Here is a tiny trained network, its code and every weight. The questions are about switching its units off for an input and a target symbol, where a switched-off unit gives its printed mean instead of its output.

import numpy as np


def w(rows, s, z=0):
    codes = np.array(rows[::2]) - 128.0
    scale = np.full(codes.shape[1], s)
    scale[-1] = z or s
    return codes * scale


def norm(h):
    return h / np.sqrt((h * h).mean(-1, keepdims=True) + 1e-5)


def f(y):
    return y / 2 * (1 + np.tanh(0.7978845608 * (y + 0.044715 * y**3)))


def softmax(a):
    e = np.exp(a - a.max(-1, keepdims=True))
    return e / e.sum(-1, keepdims=True)


def log_softmax(a):
    a = a - a.max(-1, keepdims=True)
    return a - np.log(np.exp(a).sum(-1, keepdims=True))


def net(x, mask):
    ids = ['αδεθλμπψω'.index(c) for c in x.split()]
    T = len(ids)
    res = E[ids] + P[:T]
    u = 0
    for l in range(2):
        r = norm(res)
        for j in range(2):
            rows = slice(3 * j, 3 * j + 3)
            q, k, v = (r @ M[l][rows].T for M in (Q, K, V))
            z = softmax(np.where(np.tri(T) > 0, q @ k.T / 3**0.5, -1e9)) @ v
            o = O[l][rows]
            res = res + np.where(mask[u + j], z, o[:, -1]) @ o[:, :-1]
        u += 2
        y = f(norm(res) @ A[l][:, :-1].T + A[l][:, -1])
        res = res + np.where(mask[u : u + 8], y, B[l][:, -1]) @ B[l][:, :-1]
        u += 8
    return log_softmax(norm(res)[-1] @ U[:, :-1].T + U[:, -1])


Q, K, V, O, A, B = {}, {}, {}, {}, {}, {}
E = w([
[159,122,149,203,103],'α',
[241,118,65,115,44],'δ',
[52,75,178,182,251],'ε',
[68,178,99,5,159],'θ',
[67,225,146,101,126],'λ',
[158,47,123,99,176],'μ',
[121,208,154,155,97],'π',
[191,82,108,5,58],'ψ',
[171,55,107,3,140],'ω',
],0.0042)
P = w([
[204,126,177,120,196],'0',
[100,74,253,137,54],'1',
[149,178,104,170,214],'2',
[77,92,190,159,41],'3',
[138,182,95,180,203],'4',
[62,86,154,159,48],'5',
[134,166,75,182,209],'6',
[45,81,122,161,53],'7',
[139,172,72,182,210],'8',
[43,77,96,161,61],'9',
[134,183,69,183,220],'10',
],0.0025)
Q[0] = w([
[74,119,167,157,140],'0.h1',
[68,237,117,177,88],'0.h1',
[178,143,135,255,140],'0.h1',
[95,185,121,197,93],'0.h2',
[123,37,114,166,95],'0.h2',
[167,88,138,164,74],'0.h2',
],0.01)
K[0] = w([
[81,125,154,136,198],'0.h1',
[72,244,157,142,98],'0.h1',
[179,145,196,252,137],'0.h1',
[94,185,186,197,107],'0.h2',
[151,72,112,162,96],'0.h2',
[166,99,150,154,122],'0.h2',
],0.011)
V[0] = w([
[188,70,35,158,91],'0.h1',
[223,148,113,172,86],'0.h1',
[93,124,2,70,43],'0.h1',
[156,117,123,178,121],'0.h2',
[147,98,190,156,128],'0.h2',
[137,135,126,56,93],'0.h2',
],0.0038)
O[0] = w([
[37,161,139,204,190,149],'0.h1',
[53,251,85,85,174,159],'0.h1',
[110,146,251,134,160,198],'0.h1',
[118,54,185,148,155,86],'0.h2',
[99,131,155,199,162,103],'0.h2',
[110,153,93,82,150,254],'0.h2',
],0.0031,0.00091)
A[0] = w([
[111,55,110,87,93,132],'0.n1',
[49,61,164,146,161,146],'0.n2',
[151,146,64,171,110,192],'0.n3',
[117,150,123,187,159,85],'0.n4',
[75,90,253,119,154,176],'0.n5',
[174,104,71,103,201,112],'0.n6',
[217,65,197,161,27,1],'0.n7',
[110,148,82,80,108,188],'0.n8',
],0.0058,0.0025)
B[0] = w([
[68,132,127,150,111,197],'0.n1',
[137,170,119,86,68,177],'0.n2',
[86,111,175,80,125,242],'0.n3',
[136,142,113,48,143,131],'0.n4',
[134,203,155,120,109,198],'0.n5',
[117,191,148,149,100,217],'0.n6',
[76,110,163,1,69,159],'0.n7',
[110,116,123,180,145,253],'0.n8',
],0.0066,0.002)
Q[1] = w([
[156,199,141,99,177],'1.h1',
[100,50,91,127,101],'1.h1',
[152,140,186,131,110],'1.h1',
[174,249,105,136,181],'1.h2',
[107,132,171,83,74],'1.h2',
[139,9,141,164,109],'1.h2',
],0.012)
K[1] = w([
[233,132,157,112,183],'1.h1',
[6,62,133,143,55],'1.h1',
[119,184,110,110,131],'1.h1',
[224,175,161,105,137],'1.h2',
[53,131,133,99,77],'1.h2',
[34,131,71,195,144],'1.h2',
],0.012)
V[1] = w([
[174,137,112,131,56],'1.h1',
[127,119,86,207,174],'1.h1',
[53,173,146,133,35],'1.h1',
[166,130,217,195,80],'1.h2',
[193,80,219,84,95],'1.h2',
[221,157,2,120,11],'1.h2',
],0.0056)
O[1] = w([
[108,112,73,133,91,121],'1.h1',
[106,124,183,98,103,50],'1.h1',
[111,198,79,145,138,135],'1.h1',
[66,70,158,236,58,196],'1.h2',
[137,22,114,163,121,249],'1.h2',
[134,117,2,138,53,123],'1.h2',
],0.0065,0.0017)
A[1] = w([
[100,81,72,156,94,99],'1.n1',
[131,65,69,183,59,129],'1.n2',
[93,109,189,83,34,65],'1.n3',
[131,117,208,159,184,253],'1.n4',
[52,231,148,126,153,96],'1.n5',
[152,84,164,38,27,130],'1.n6',
[3,199,172,194,101,53],'1.n7',
[37,126,150,169,87,185],'1.n8',
],0.0061,0.0045)
B[1] = w([
[153,136,179,151,120,180],'1.n1',
[164,165,194,104,158,228],'1.n2',
[60,147,101,2,129,157],'1.n3',
[87,141,51,153,110,231],'1.n4',
[129,121,143,214,103,176],'1.n5',
[31,131,51,107,172,171],'1.n6',
[192,91,120,53,156,186],'1.n7',
[150,152,139,67,68,253],'1.n8',
],0.0063,0.0047)
U = w([
[11,137,113,35,91,154],'α',
[202,198,235,76,86,108],'δ',
[211,134,36,164,49,8],'ε',
[60,238,117,212,138,149],'θ',
[84,131,239,117,240,180],'λ',
[193,191,64,70,248,16],'μ',
[80,43,200,188,74,136],'π',
[227,57,161,151,193,226],'ψ',
[78,43,41,156,185,207],'ω',
],0.011,0.0017)

Each question gives the input, a string of symbols that net reads in full, and the target symbol t.
The units are the heads (3 rows each of Q, K, V and O) and the neurons (one row each of A and B). Each row of codes is followed by its name. A weight is (code - 128) times the scale printed after its matrix; where a second scale follows, it is the last column's (O, A, B and U).
mask holds one flag per unit, layer by layer, with each layer's heads first. A switched-off unit (its flag False) gives its mean, the last column of its rows in O or B, instead of its output. The means were averaged over made-up inputs and are rounded, as every weight is.
A unit's drop is (log p(t) with every unit on - log p(t) with that unit switched off) / (log p(t) with every unit on - log p(t) with every unit switched off).
The circuit of an input: a set's keep is (log p(t) with only the set's units on - log p(t) with every unit switched off) / (log p(t) with every unit on - log p(t) with every unit switched off). Starting from the 12 units with the biggest drops (on a tie, the unit counted first), units are removed one at a time, each time the one whose removal leaves the highest keep (on an exact tie, the one counted first), for as long as the keep stays at least 0.8.
units of the circuit, in order: the units of the circuit, biggest drop first
k most important neurons: the k neurons with the biggest drops, biggest first
which heads matter: for each layer, one digit per head in row order, 1 if its drop is at least 0.15 and else 0, layers parted by /
input ε π θ λ μ δ, target α: which heads matter -> 00 / 00
input α ε ε ω ω, target λ: which heads matter -> 11 / 11
input θ δ δ δ ε ψ μ μ, target δ: 4 most important neurons -> 0.n2; 0.n1; 0.n5; 0.n6
input δ δ θ π, target α: units of the circuit, in order -> 0.n7; 0.h1; 1.n6
input δ λ ε δ ω, target θ: which heads matter -> 10 / 01
input α ω α ψ θ δ α ε ψ, target λ: units of the circuit, in order -> 1.h2; 0.n1; 0.h1; 0.n2
input λ ε μ ε δ α ψ ε μ, target ε: units of the circuit, in order -> 1.h2; 0.n6
input π θ ψ μ θ θ, target ε: which heads matter -> 01 / 10
input δ ψ δ δ μ δ μ, target θ: units of the circuit, in order -> 0.n6
input ε ε δ ω μ, target π: which heads matter -> 11 / 01
input θ ψ λ ω δ α, target α: which heads matter -> 01 / 00
input δ μ ε θ δ α δ λ ε, target θ: 2 most important neurons -> 0.n1; 0.n6
input ε ε δ ψ ε α θ α δ ω λ, target π: 2 most important neurons -> 0.n2; 0.n8
input δ α δ π ε θ α ψ θ, target θ: 2 most important neurons -> 0.n3; 0.n1
input θ ε α θ λ, target μ: units of the circuit, in order -> 0.h1; 1.h2; 1.n8
input θ θ δ, target μ: units of the circuit, in order -> 0.h1; 1.h2
input ω μ δ δ θ α δ ε, target α: most important neuron -> 0.n2
input ψ δ θ θ, target δ: which heads matter -> 11 / 10
input ε δ λ δ ε, target π: 2 most important neurons -> 0.n8; 0.n2
input ω α θ θ θ ω ψ δ ω, target ω: 3 most important neurons -> 0.n2; 0.n6; 0.n3
input δ θ ε θ δ ω α θ ε ω, target δ: 3 most important neurons -> 0.n1; 0.n5; 0.n2
input θ θ μ ε, target α: 2 most important neurons -> 0.n5; 0.n2
input μ δ δ, target α: which heads matter -> 10 / 10
